Read these off the row that follows.
1) What is the entry just left of the smallest entry?
2) What is the fourth entry?
3) What is the first entry?
4) What is the 1st entry from the right?
[  1.70  14.44  -3.82 -11.86  -6.54]
1) -3.82
2) -11.86
3) 1.70
4) -6.54

Read these off the array that follows.
1) Which number is the entry directly above the largest entry?
2) Which number is the bottom-right entry?
3) Which number is the 4th entry in reading order?
4) Which number is the bottom-left entry?
5) Which number is the 3rd entry from the end, reading row by row?
6) Which number is the median of all entries?
7) Which number is the 1st entry in reading order?
8) Which number is the entry in the top-right corner?
[[-0.12, 0.79, 1.36, 1.18, -0.51, -0.59, 0.06, 0.32, 0.47, -1.64, -0.66],
 [0.05, 1.12, 1.44, 1.10, -0.44, -0.39, -0.18, 0.40, 1.10, -1.54, -0.86],
 [0.53, -0.07, 0.36, 0.25, -0.46, -0.41, 1.26, 0.02, -0.20, -1.36, 0.37],
 [-0.53, 0.92, -0.27, -0.02, 1.55, -0.03, 0.51, -0.18, 1.39, 1.20, -0.77],
 [1.52, 1.09, 1.69, 0.62, -0.33, 0.15, 1.02, 0.74, 0.38, -1.30, -0.08],
 [2.28, 1.24, 0.13, -0.77, 0.92, 1.01, 0.78, 0.28, 1.42, 2.13, 1.17],
 [0.07, 0.15, -0.51, -0.55, -1.25, -0.47, 1.86, -0.78, -0.32, -1.35, 0.03],
 [-1.14, -0.07, -0.49, 0.85, -0.80, -0.94, -0.90, -0.94, 0.73, -0.96, -1.09],
 [-0.01, -0.07, -0.36, 0.81, 1.15, 0.30, 0.30, -0.18, 0.76, 2.32, 0.11],
 [0.51, 0.96, -0.17, -0.60, -1.33, -0.20, 0.32, -0.48, 0.98, -0.98, 0.04],
 [-1.18, 1.07, 0.81, 1.21, -0.31, -0.88, -0.10, -0.01, 1.26, -1.70, -1.16],
 [0.02, 0.17, 0.82, 2.17, 2.01, -0.10, -0.13, 0.20, 0.55, 1.65, -0.29],
 [-0.28, 1.52, 0.66, -0.52, 1.29, 0.45, 1.90, 0.67, 1.46, 0.17, 0.05]]
1) -0.96
2) 0.05
3) 1.18
4) -0.28
5) 1.46
6) 0.11
7) -0.12
8) -0.66

B =
array([[-0.253,  2.848,  0.489,  0.241, -1.301,  0.256, -0.833, -1.099,
         0.882],
       [-0.393, -0.087, -0.683,  0.017, -0.208, -0.423,  0.050, -0.272,
         0.994],
       [ 1.500,  1.742,  0.189, -0.093,  1.515,  0.213,  0.739,  2.387,
        -0.949],
       [ 0.041,  0.906,  0.706, -0.118,  0.199, -0.419,  0.750, -0.336,
        -0.488],
       [ 1.409,  0.414,  0.200, -0.554, -0.524,  1.043, -0.523, -0.070,
        -0.255],
       [ 0.753,  0.442,  1.327,  0.472, -2.886, -0.376, -0.879,  0.196,
        -3.624],
       [-0.061,  0.022, -1.942,  0.144, -1.463,  0.067, -0.363,  3.372,
         1.421],
       [ 2.216, -1.288, -1.850, -0.500,  0.154,  0.028, -0.207, -2.165,
         0.242],
       [-0.675,  2.794,  3.326, -0.101,  0.097, -0.330,  0.406, -0.063,
         0.060],
       [ 1.623,  1.872, -0.339,  0.358,  0.018, -0.238,  1.017, -2.273,
        -0.746],
       [ 0.450,  0.632,  0.137, -0.362,  0.320, -0.186, -0.834,  1.389,
         0.004],
       [ 1.797, -0.667,  1.394,  0.142, -2.110,  0.419, -0.070,  0.804,
         0.065],
       [ 1.294, -0.242, -5.821,  0.299,  0.989,  0.259, -0.060, -2.696,
        -1.442],
       [-1.332,  0.062, -1.304,  0.087,  1.214,  0.186, -1.086, -0.939,
        -0.577],
       [ 0.536,  2.017, -0.024,  0.446, -0.737,  0.556,  0.218,  1.004,
         0.772],
       [ 3.178,  2.328, -1.413, -0.489,  0.914, -0.491, -0.041, -0.253,
        -2.991]])
The entry just left of 0.186?
A: 1.214
The first entry in reading order?
A: -0.253
The entry just right of -0.207?
A: -2.165
The 2nd entry in reading order?
A: 2.848
The entry just left of -5.821?
A: -0.242
The minimum -> -5.821
The entry just left of -0.093?
A: 0.189
The entry just left of 1.327?
A: 0.442
The entry just right of the smallest entry is 0.299
The entry just left of -0.376?
A: -2.886
The entry just left of 2.328: 3.178
The entry just right of -0.041 -> -0.253
The entry just left of -0.060?
A: 0.259
The largest entry is 3.372
The entry just left of -1.442 -> -2.696
The entry just right of -0.489?
A: 0.914
The entry just right of -1.850 -> -0.500
The second smallest entry -> -3.624

[[ 72  72  90  59 148 105  90  91 104 102 129]
 [ 63  64  88  75  46  61  85 105 144  73 103]
 [ 73 105  79  50 121  69  50  92  97  73 136]
 [ 85  92 104  86  78  85  82  78  96  73  83]
 [107 121  86 106  61 106  71  54  50  74  49]
 [ 85  96  86  68  81  82  93  76  72  83  90]
 [ 60  71  73  47 105  54  65 109 123 101 209]
 [ 74  79  80  55 127  84  82  79 116 109 131]
 [ 85  90  89  94  73  86  95  86  96  87  91]
 [ 98  90  69  80 118 104 110  90  84  70  77]
 [ 55  66  81  44 133  72  69 132 202 100 182]
 [ 85  79  78  72  83  74  78  66  58  72  60]
 [ 77  81 100  85  86  82  85 105  96  62  74]]
Counting starts at 1.
The entry at row 1, column 3: 90
The entry in row 1 and column 2 is 72
The entry in row 2 and column 3: 88
The entry directly above the largest entry: 90
Give the entry directly below 129.
A: 103
Give the entry in row 2 and column 1.
A: 63
The entry in row 3 and column 1 is 73
Give the bottom-left entry.
A: 77
Give the top entry of the column that holds the largest entry.
A: 129
Give the entry at row 1, column 1.
A: 72
Give the bottom entry of the column that holds the smallest entry.
A: 85
The entry just left of 101 is 123
Give the entry directly above the centre entry.
A: 82
The entry just left of the centre entry is 105
The maximum is 209
The bottom entry of the column that holds the largest entry -> 74
Give the entry just right of 75.
A: 46
Give the entry directly below the smallest entry.
A: 72
Give the entry directly below the centre entry.
A: 84
The entry at row 2, column 2 -> 64
Give the entry just left of the largest entry.
A: 101
The entry in row 3 and column 2 -> 105

[[ 1.141 -0.750  0.744  0.643  0.044 -0.781 -0.222  0.076  0.650  0.321
   0.615  0.704  0.091 -0.289 -0.021]
 [ 5.548 -2.445 -0.107  2.596  1.692 -4.486  0.734  3.661  3.011  1.122
   1.205  2.502 -0.453  0.092 -0.156]
 [ 3.664 -1.717  1.280  2.105  1.215 -2.790  0.073  0.943  2.206  1.047
   0.998  1.985 -0.114 -0.741 -0.106]
 [ 6.764 -5.017  1.445  0.660 -2.959 -3.691 -1.129  5.408  1.973 -0.365
   5.452  3.693  1.161  1.322 -0.116]
 [ 2.262 -1.309 -0.195  0.389 -0.423 -1.500  0.065  2.211  0.819 -0.035
   1.228  1.031  0.140  0.584 -0.025]
 [ 6.132 -4.537  4.041  1.673 -2.195 -3.286 -1.766  1.876  2.388  0.421
   5.050  3.981  1.212 -0.720 -0.129]
 [ 6.469 -2.809  0.097  3.108  2.082 -5.313  0.757  4.128  3.623  1.358
   1.387  2.920 -0.535 -0.007 -0.156]
 [ 2.114 -1.492  0.251  0.299 -0.765 -1.255 -0.216  1.903  0.688 -0.099
   1.547  1.075  0.317  0.508 -0.046]
 [ 3.022 -1.534 -0.398  0.860  0.141 -2.244  0.241  2.771  1.303  0.138
   1.187  1.292 -0.026  0.664 -0.059]]
The entry just right of -2.790 -> 0.073
What is the minimum?
Answer: -5.313
What is the entry just left of 1.358?
Answer: 3.623
The entry just right of the largest entry is -5.017
What is the entry just right of -0.398?
Answer: 0.860
The entry just right of 3.108: 2.082
The centre entry is 2.211
The entry just right of the centre entry: 0.819
The entry just right of -0.750 -> 0.744
What is the entry just left of -2.809?
Answer: 6.469
The entry just left of the centre entry is 0.065
The entry just right of 0.998 is 1.985
